Below is a small trained network, with its code and all its weights. Each question gives an input and a target symbol and asks what happens when units are switched off, that is, made to give their printed mean instead of their output.

import numpy as np


def w(rows, s, z=0):
    codes = np.array(rows[::2]) - 128.0
    scale = np.full(codes.shape[1], s)
    scale[-1] = z or s
    return codes * scale


def f(y):
    return y / 2 * (1 + np.tanh(0.7978845608 * (y + 0.044715 * y**3)))


def softmax(a):
    e = np.exp(a - a.max(-1, keepdims=True))
    return e / e.sum(-1, keepdims=True)


def log_softmax(a):
    a = a - a.max(-1, keepdims=True)
    return a - np.log(np.exp(a).sum(-1, keepdims=True))


def net(x, mask):
    ids = ['αβδζηθλμξπτψω'.index(c) for c in x.split()]
    T = len(ids)
    res = E[ids] + P[:T]
    u = 0
    for l in range(3):
        r = res
        for j in range(2):
            rows = slice(2 * j, 2 * j + 2)
            q, k, v = (r @ M[l][rows].T for M in (Q, K, V))
            z = softmax(np.where(np.tri(T) > 0, q @ k.T / 2**0.5, -1e9)) @ v
            o = O[l][rows]
            res = res + np.where(mask[u + j], z, o[:, -1]) @ o[:, :-1]
        u += 2
        y = f(res @ A[l][:, :-1].T + A[l][:, -1])
        res = res + np.where(mask[u : u + 4], y, B[l][:, -1]) @ B[l][:, :-1]
        u += 4
    return log_softmax(res[-1] @ U[:, :-1].T + U[:, -1])


Q, K, V, O, A, B = {}, {}, {}, {}, {}, {}
E = w([
[57,117,197,157,112,156,211,171],'α',
[128,75,147,121,103,107,172,74],'β',
[41,69,62,130,212,80,64,145],'δ',
[113,140,173,37,32,83,163,156],'ζ',
[176,67,78,12,79,123,149,156],'η',
[88,146,54,100,67,75,109,90],'θ',
[85,90,74,114,99,98,182,109],'λ',
[139,127,159,41,178,145,207,84],'μ',
[121,87,48,4,207,185,79,74],'ξ',
[187,243,162,97,166,136,92,138],'π',
[171,71,31,183,183,156,166,163],'τ',
[180,220,84,120,199,94,198,125],'ψ',
[195,113,135,120,72,155,9,204],'ω',
],0.017)
P = w([
[176,95,189,129,214,2,122,197],'0',
[173,91,167,162,141,55,126,158],'1',
[150,110,156,153,133,76,137,142],'2',
[124,111,136,147,126,116,145,129],'3',
[107,123,126,142,120,129,158,121],'4',
[99,116,111,134,112,149,162,110],'5',
[83,129,96,125,109,161,174,108],'6',
[76,129,91,118,99,176,181,98],'7',
[63,129,78,113,88,190,192,95],'8',
[67,139,85,117,88,189,186,88],'9',
[52,143,60,104,80,201,193,91],'10',
],0.0086)
Q[0] = w([
[17,84,159,85,129,189,97,123],'0.h0',
[139,62,114,172,108,230,2,192],'0.h0',
[80,57,106,118,67,81,142,55],'0.h1',
[132,125,85,110,150,58,198,124],'0.h1',
],0.0091)
K[0] = w([
[1,98,125,102,85,249,89,115],'0.h0',
[167,16,113,213,141,128,25,184],'0.h0',
[47,80,100,95,59,137,147,207],'0.h1',
[119,92,50,119,168,95,210,114],'0.h1',
],0.0083)
V[0] = w([
[105,165,72,204,107,91,52,78],'0.h0',
[122,99,2,176,128,195,191,214],'0.h0',
[57,66,104,122,161,49,172,113],'0.h1',
[114,180,136,149,116,101,85,195],'0.h1',
],0.0064)
O[0] = w([
[15,66,177,85,168,40,112,77,36],'0.h0',
[193,181,154,122,101,154,2,82,163],'0.h0',
[204,61,233,96,72,90,96,125,252],'0.h1',
[55,193,80,138,83,127,167,185,83],'0.h1',
],0.0067,0.0043)
A[0] = w([
[132,86,152,174,137,101,93,182,2],'0.n0',
[98,169,94,153,156,187,126,166,99],'0.n1',
[119,123,162,254,163,196,144,148,118],'0.n2',
[82,140,83,107,90,102,149,98,176],'0.n3',
],0.0095,0.0033)
B[0] = w([
[86,81,62,251,94,107,157,126,121],'0.n0',
[185,92,180,53,103,3,224,65,171],'0.n1',
[137,68,17,34,118,180,146,225,148],'0.n2',
[98,109,170,116,128,244,238,170,251],'0.n3',
],0.0065,0.0024)
Q[1] = w([
[90,123,117,129,132,6,95,164],'1.h0',
[128,113,169,122,127,168,104,165],'1.h0',
[42,105,159,162,106,192,152,48],'1.h1',
[72,141,87,170,182,77,85,102],'1.h1',
],0.012)
K[1] = w([
[101,85,165,135,178,69,96,197],'1.h0',
[94,63,96,134,79,162,139,134],'1.h0',
[79,2,162,88,104,171,136,88],'1.h1',
[68,123,88,164,161,3,116,106],'1.h1',
],0.0092)
V[1] = w([
[122,39,222,126,92,183,166,158],'1.h0',
[38,132,66,32,20,120,134,137],'1.h0',
[153,205,59,14,118,145,109,254],'1.h1',
[76,108,140,202,105,71,164,252],'1.h1',
],0.0047)
O[1] = w([
[126,223,20,144,192,146,99,205,156],'1.h0',
[111,60,229,69,165,63,54,234,114],'1.h0',
[107,140,180,224,101,152,1,94,252],'1.h1',
[193,167,218,97,135,227,121,140,87],'1.h1',
],0.0058,0.0036)
A[1] = w([
[179,161,117,144,188,100,68,89,112],'1.n0',
[103,114,175,194,117,161,254,69,87],'1.n1',
[108,76,134,209,168,167,204,184,115],'1.n2',
[76,78,146,251,133,96,72,132,254],'1.n3',
],0.0084,0.0034)
B[1] = w([
[122,141,162,61,208,103,191,176,194],'1.n0',
[2,164,84,88,73,151,103,151,253],'1.n1',
[76,157,32,159,141,175,128,178,162],'1.n2',
[60,166,57,76,127,93,44,117,158],'1.n3',
],0.0087,0.0042)
Q[2] = w([
[235,191,162,128,174,144,160,140],'2.h0',
[122,135,161,160,119,184,93,229],'2.h0',
[105,139,88,1,163,99,99,82],'2.h1',
[90,203,126,154,81,32,153,141],'2.h1',
],0.0073)
K[2] = w([
[200,104,155,179,111,85,161,207],'2.h0',
[121,74,124,108,10,123,124,173],'2.h0',
[86,150,123,154,140,126,71,1],'2.h1',
[136,204,147,135,180,56,143,176],'2.h1',
],0.0086)
V[2] = w([
[106,83,129,47,185,138,74,142],'2.h0',
[35,81,75,142,79,82,119,140],'2.h0',
[255,81,239,99,188,77,95,98],'2.h1',
[119,208,106,218,195,33,124,164],'2.h1',
],0.0042)
O[2] = w([
[104,172,153,185,97,35,177,157,250],'2.h0',
[168,139,153,169,166,200,136,177,130],'2.h0',
[121,84,62,117,141,184,140,213,42],'2.h1',
[84,60,148,159,89,184,164,2,130],'2.h1',
],0.0066,0.0014)
A[2] = w([
[208,170,214,198,251,39,152,135,27],'2.n0',
[91,78,175,193,55,131,137,170,17],'2.n1',
[179,156,161,128,1,112,170,141,3],'2.n2',
[128,62,142,108,154,124,163,115,231],'2.n3',
],0.0098,0.0026)
B[2] = w([
[192,131,148,130,185,141,2,85,178],'2.n0',
[70,83,169,106,194,154,59,156,197],'2.n1',
[131,61,101,191,196,121,180,78,253],'2.n2',
[147,141,140,57,74,174,132,128,188],'2.n3',
],0.012,0.0043)
U = w([
[163,143,179,157,157,151,93,90,210],'α',
[117,205,118,108,100,115,239,140,223],'β',
[119,74,155,150,213,122,162,138,79],'δ',
[108,163,145,139,146,187,129,202,133],'ζ',
[122,159,147,145,2,127,44,140,195],'η',
[105,131,222,64,87,87,148,181,137],'θ',
[199,65,147,113,45,88,146,149,175],'λ',
[128,102,8,173,175,180,119,114,49],'μ',
[71,109,89,129,181,40,115,139,99],'ξ',
[98,87,96,36,184,194,102,128,1],'π',
[119,108,125,119,119,145,121,121,89],'τ',
[108,64,113,114,91,184,86,70,69],'ψ',
[127,101,131,109,113,150,119,136,126],'ω',
],0.0087,0.0067)

Each question gives the input, a string of symbols that net reads in full, and the target symbol t.
The units are the heads (2 rows each of Q, K, V and O) and the neurons (one row each of A and B). Each row of codes is followed by its name. A weight is (code - 128) times the scale printed after its matrix; where a second scale follows, it is the last column's (O, A, B and U).
mask holds one flag per unit, layer by layer, with each layer's heads first. A switched-off unit (its flag False) gives its mean, the last column of its rows in O or B, instead of its output. The means were averaged over made-up inputs and are rounded, as every weight is.
A unit's drop is (log p(t) with every unit on - log p(t) with that unit switched off) / (log p(t) with every unit on - log p(t) with every unit switched off).
The circuit of an input: a set's keep is (log p(t) with only the set's units on - log p(t) with every unit switched off) / (log p(t) with every unit on - log p(t) with every unit switched off). Starting from the 12 units with the biggest drops (on a tie, the unit counted first), units are removed one at a time, each time the one whose removal leaves the highest keep (on an exact tie, the one counted first), for as long as the keep stays at least 0.8.
circuit, biggest first: the units of the circuit, biggest drop first
top k neurons: the k neurons with the biggest drops, biggest first
top k neurons in layer l: the k neurons of layer l with the biggest drops, biggest first
which heads matter: for each layer, one digit per head in row order, 1 if its drop is at least 0.15 and else 0, layers parted by /
input β θ β, target β: circuit, biggest first : [1.h1 0.h0 2.n0 1.n2]
input ψ α η η β, target η: top neuron : [1.n3]
input μ ζ λ, target μ: circuit, biggest first : [0.h0 1.n2]
input η β ψ β μ ψ θ π, target α: circuit, biggest first : [1.n1 2.n0]
input λ β α, target ζ: circuit, biggest first : [1.n2 1.h1 0.n2]
input θ λ δ θ π β, target θ: circuit, biggest first : [0.h0 1.h0 2.n3 0.h1]
input ψ τ ξ τ ψ η τ ψ ψ ψ λ, target ψ: which heads matter : 11 / 10 / 00
input ψ λ μ θ θ ξ ψ ξ ψ ξ η, target λ: circuit, biggest first : [1.n1 2.n1 1.h0]
input ζ θ δ π η ω η π, target β: which heads matter : 01 / 00 / 00
input ξ ω ψ ψ ψ π θ, target ψ: top 3 neurons : [0.n3 1.n0 2.n1]
input ψ λ λ λ, target λ: circuit, biggest first : [0.h1 1.h1]
input ψ ψ ξ β, target ψ: top 2 neurons : [1.n1 1.n0]
input α ζ ψ π μ, target β: circuit, biggest first : [2.n1 0.h0]
input λ λ ξ δ θ, target ξ: which heads matter : 01 / 01 / 10
input ψ θ β, target ψ: top 3 neurons : [1.n1 1.n0 0.n3]
input α α ψ ξ τ α θ β π, target α: top neuron in layer 0 : [0.n2]
input α θ μ β λ β τ λ ψ, target α: which heads matter : 10 / 00 / 00
input η μ ψ δ ω η ζ, target δ: which heads matter : 00 / 00 / 00
input α ψ θ, target α: which heads matter : 11 / 01 / 01
input ζ π β, target ζ: top 2 neurons in layer 1 : [1.n2 1.n1]
input π δ λ ξ α, target ζ: top neuron : [0.n2]
input ω α μ ω μ ω μ ψ, target α: top 2 neurons : [2.n0 1.n0]
input ψ β η δ π ψ α δ λ π, target β: top 2 neurons : [0.n1 2.n0]
input π β β β α β β θ, target β: top 3 neurons : [2.n1 2.n0 0.n3]
